Here is a tiny trained network, its code and every weight. The questions are about switching its units off for an input and a class, where a switched-off unit gives its printed mean instead of its output.

import numpy as np


def w(rows, s, z=0):
    codes = np.array(rows[::2]) - 128.0
    scale = np.full(codes.shape[1], s)
    scale[-1] = z or s
    return codes * scale


def norm(h):
    return h / np.sqrt((h * h).mean(-1, keepdims=True) + 1e-5)


def f(y):
    return y / 2 * (1 + np.tanh(0.7978845608 * (y + 0.044715 * y**3)))


def log_softmax(a):
    a = a - a.max(-1, keepdims=True)
    return a - np.log(np.exp(a).sum(-1, keepdims=True))


def net(x, mask):
    res = np.array(x, float).reshape(1, 3) / 4 @ E
    u = 0
    for l in range(2):
        y = f(norm(res) @ A[l][:, :-1].T + A[l][:, -1])
        res = res + np.where(mask[u : u + 5], y, B[l][:, -1]) @ B[l][:, :-1]
        u += 5
    return log_softmax(norm(res)[-1] @ U[:, :-1].T + U[:, -1])


A, B = {}, {}
E = w([
[82,59,227,111],'x0',
[142,69,121,201],'x1',
[253,170,229,88],'x2',
],0.0061)
A[0] = w([
[87,52,176,65,75],'L0N0',
[99,172,111,59,103],'L0N1',
[144,119,145,253,98],'L0N2',
[60,135,89,88,254],'L0N3',
[157,171,63,140,113],'L0N4',
],0.016,0.0046)
B[0] = w([
[141,133,125,246,223],'L0N0',
[111,200,183,142,186],'L0N1',
[103,244,169,53,188],'L0N2',
[132,116,130,61,254],'L0N3',
[125,64,170,238,216],'L0N4',
],0.013,0.0068)
A[1] = w([
[87,80,87,54,43],'L1N0',
[234,131,163,80,4],'L1N1',
[173,158,59,161,140],'L1N2',
[250,114,175,117,80],'L1N3',
[182,134,115,154,84],'L1N4',
],0.011,0.0038)
B[1] = w([
[159,53,107,62,161],'L1N0',
[117,70,37,144,183],'L1N1',
[64,116,204,170,136],'L1N2',
[5,86,59,51,254],'L1N3',
[114,50,45,205,153],'L1N4',
],0.011,0.0042)
U = w([
[76,97,142,219,199],'0',
[34,61,70,46,104],'1',
[76,208,180,100,176],'2',
[124,120,156,125,234],'3',
[191,126,101,132,6],'4',
[255,124,102,126,22],'5',
[199,120,98,118,2],'6',
],0.019,0.0092)

Each question gives the input, the list of numbers given to net, and the class t.
The units are the neurons (one row each of A and B). Each row of codes is followed by its name. A weight is (code - 128) times the scale printed after its matrix; where a second scale follows, it is the last column's (A, B and U).
mask holds one flag per neuron, layer by layer. A switched-off neuron (its flag False) gives its mean, the last column of its row in B, instead of its output. The means were averaged over made-up inputs and are rounded, as every weight is.
A unit's drop is (log p(t) with every unit on - log p(t) with that unit switched off) / (log p(t) with every unit on - log p(t) with every unit switched off).
The circuit of an input: a set's keep is (log p(t) with only the set's units on - log p(t) with every unit switched off) / (log p(t) with every unit on - log p(t) with every unit switched off). Starting from all 10 units, units are removed one at a time, each time the one whose removal leaves the highest keep (on an exact tie, the one counted first), for as long as the keep stays at least 0.8.
circuit, biggest first: the units of the circuit, biggest drop first
unit that matters most: the unit with the biggest drop
top k neurons: the k neurons with the biggest drops, biggest first
top k neurons in layer l: the k neurons of layer l with the biggest drops, biggest first
drop of u: that unit's drop, to one decimal
input [-3,-6,-5], class 2: top 2 neurons in layer 1 => [L1N3; L1N1]
input [-6,-5,0], class 0: top 2 neurons in layer 0 => [L0N4; L0N2]
input [8,-7,4], class 0: top 3 neurons => [L0N0; L0N2; L0N3]
input [6,8,-4], class 2: circuit, biggest first => [L0N2]
input [-8,-5,1], class 0: top 2 neurons => [L0N4; L0N2]
input [6,-5,-6], class 0: top 2 neurons => [L0N0; L0N2]
input [3,4,-5], class 1: top 3 neurons => [L0N1; L0N4; L0N3]
input [3,-6,7], class 1: top 3 neurons => [L0N2; L1N3; L1N1]
input [2,8,-8], class 1: top 2 neurons => [L0N1; L1N0]
input [-6,4,8], class 1: top 2 neurons => [L1N3; L0N0]
input [-8,6,6], class 0: top 2 neurons => [L0N3; L0N4]
input [6,8,-2], class 2: top 2 neurons => [L0N2; L0N4]
input [-6,-8,-4], class 2: top 2 neurons => [L0N1; L0N3]
input [3,4,-3], class 2: unit that matters most => L0N2
input [2,4,4], class 1: top 2 neurons => [L0N1; L1N3]
input [0,-1,-1], class 3: top 3 neurons in layer 0 => [L0N3; L0N1; L0N2]
input [-1,2,-3], class 3: top 3 neurons => [L1N3; L0N0; L1N1]
input [-7,-3,7], class 0: top 2 neurons in layer 0 => [L0N3; L0N4]
input [5,-4,-3], class 0: top 2 neurons in layer 0 => [L0N0; L0N2]
input [-3,-1,5], class 1: unit that matters most => L0N0
input [5,8,4], class 2: top 2 neurons in layer 0 => [L0N2; L0N4]
input [-2,-2,7], class 1: drop of L1N3 => 0.1
input [-6,5,8], class 1: drop of L1N3 => 0.5
input [6,-6,-1], class 0: drop of L0N0 => 3.0
